Here is a tiny trained network, its code and every weight. The questions are about switching its units off for an input and a class, where a switched-off unit gives its printed mean instead of its output.

import numpy as np


def w(rows, s, z=0):
    codes = np.array(rows[::2]) - 128.0
    scale = np.full(codes.shape[1], s)
    scale[-1] = z or s
    return codes * scale


def f(y):
    return np.maximum(y, 0)


def log_softmax(a):
    a = a - a.max(-1, keepdims=True)
    return a - np.log(np.exp(a).sum(-1, keepdims=True))


def net(x, mask):
    res = np.array(x, float).reshape(1, 6) / 4 @ E
    y = f(res @ A[0][:, :-1].T + A[0][:, -1])
    res = res + np.where(mask, y, B[0][:, -1]) @ B[0][:, :-1]
    return log_softmax(res[-1] @ U[:, :-1].T + U[:, -1])


A, B = {}, {}
E = w([
[91,128,138,124,170,89,125,104,154],'x0',
[97,124,109,101,141,133,124,116,161],'x1',
[63,41,88,250,14,78,224,213,166],'x2',
[144,100,28,18,157,2,79,235,43],'x3',
[116,155,62,123,157,131,142,112,151],'x4',
[157,109,152,143,107,159,115,160,110],'x5',
],0.0093)
A[0] = w([
[203,184,149,64,210,154,13,74,92,100],'neuron 0',
[158,82,68,86,112,42,105,188,130,56],'neuron 1',
[116,69,73,97,190,89,150,182,36,28],'neuron 2',
[190,215,138,137,225,176,37,99,101,161],'neuron 3',
[121,137,119,242,120,176,195,12,184,27],'neuron 4',
[212,190,120,155,196,68,115,150,139,173],'neuron 5',
[87,1,74,198,96,90,172,155,154,119],'neuron 6',
[99,152,174,196,95,219,164,33,162,36],'neuron 7',
[43,49,66,246,94,82,163,178,125,109],'neuron 8',
[231,170,155,137,215,73,92,162,80,7],'neuron 9',
[102,140,78,61,135,64,109,219,64,29],'neuron 10',
],0.0086,0.0018)
B[0] = w([
[110,166,123,92,21,162,177,71,50,254],'neuron 0',
[189,108,172,204,150,120,100,209,190,205],'neuron 1',
[128,119,130,130,251,83,96,254,167,201],'neuron 2',
[135,127,98,55,81,69,167,155,78,231],'neuron 3',
[153,95,125,203,158,187,75,160,159,247],'neuron 4',
[117,146,197,152,29,127,98,159,128,170],'neuron 5',
[76,227,87,42,70,136,149,50,91,228],'neuron 6',
[223,133,148,212,199,75,112,162,204,249],'neuron 7',
[63,195,14,65,42,138,135,53,58,243],'neuron 8',
[86,141,113,127,145,74,134,121,131,194],'neuron 9',
[137,129,185,226,182,106,98,190,202,218],'neuron 10',
],0.0086,0.015)
U = w([
[114,241,58,4,42,151,150,16,38,253],'0',
[231,135,166,247,254,160,48,181,239,3],'1',
],0.0059,0.0029)

Each question gives the input, the list of numbers given to net, and the class t.
The units are the neurons (one row each of A and B). Each row of codes is followed by its name. A weight is (code - 128) times the scale printed after its matrix; where a second scale follows, it is the last column's (A, B and U).
mask holds one flag per neuron, in row order. A switched-off neuron (its flag False) gives its mean, the last column of its row in B, instead of its output. The means were averaged over made-up inputs and are rounded, as every weight is.
A unit's drop is (log p(t) with every unit on - log p(t) with that unit switched off) / (log p(t) with every unit on - log p(t) with every unit switched off).
The circuit of an input: a set's keep is (log p(t) with only the set's units on - log p(t) with every unit switched off) / (log p(t) with every unit on - log p(t) with every unit switched off). Starting from all 11 units, units are removed one at a time, each time the one whose removal leaves the highest keep (on an exact tie, the one counted first), for as long as the keep stays at least 0.8.
units of the circuit, in order: the units of the circuit, biggest drop first
top k neurons: the k neurons with the biggest drops, biggest first
drop of u: that unit's drop, to one decimal
input [4,-3,7,-6,0,7], class 0: units of the circuit, in order : neuron 8
input [-2,-8,0,-1,7,4], class 1: top 2 neurons : neuron 8; neuron 0
input [-5,-1,3,4,3,5], class 1: top 4 neurons : neuron 0; neuron 1; neuron 10; neuron 2
input [-2,-3,6,-6,-1,4], class 0: top 4 neurons : neuron 8; neuron 6; neuron 10; neuron 1
input [1,6,8,-8,-5,-6], class 0: top 2 neurons : neuron 8; neuron 6
input [-2,1,4,6,7,-1], class 1: top 3 neurons : neuron 10; neuron 1; neuron 2
input [-4,-1,-2,-3,-2,-8], class 1: top 3 neurons : neuron 8; neuron 6; neuron 0
input [-6,-4,8,-7,8,7], class 0: top 2 neurons : neuron 8; neuron 6
input [6,6,-2,4,2,2], class 1: drop of neuron 8 : 0.1
input [-2,-3,1,6,5,-5], class 1: drop of neuron 0 : 0.0
input [-1,4,4,6,-4,-2], class 1: drop of neuron 2 : 0.1
input [-4,-4,8,-5,-1,-1], class 0: drop of neuron 8 : 0.8
